[-19 -55 -21 -46  33 -13  47  20  16  24 -69 -36  27  28 -40  33  31  12
  43  27  -2 -17  12  17 -25 -12  37 -58  51  53 -33   4  43  10  18  57
 -27  46   7  31 -22  56  -5  60  22  27 -22] : tuzen
[-18  17  19  63 -94   3 -15  65 -20  12  18 -27  17 -22   0  32 -39  19
 -20 -51  -9  52  -4 -62 -13 -10  -9  -2   7 -58  12 -10 -30  41 -15  22
  26 -31  -4 -11   9  52  14 -63 -72  17  -5] : kinor
[-73  17   6  66 -10   3  20  32  14 -11  27   4 -20   6   8 -16 -24  41
  40 -26  11  23 -57  -6  -9  19  -6 -17 -48  -8  12   2 -12  -6   8  39
  40 -25  29 -23 -19  24 -48 -47 -17  47 -18] : seru
back: [ 17 -72]	kinor
back: [-39  32]	kinor

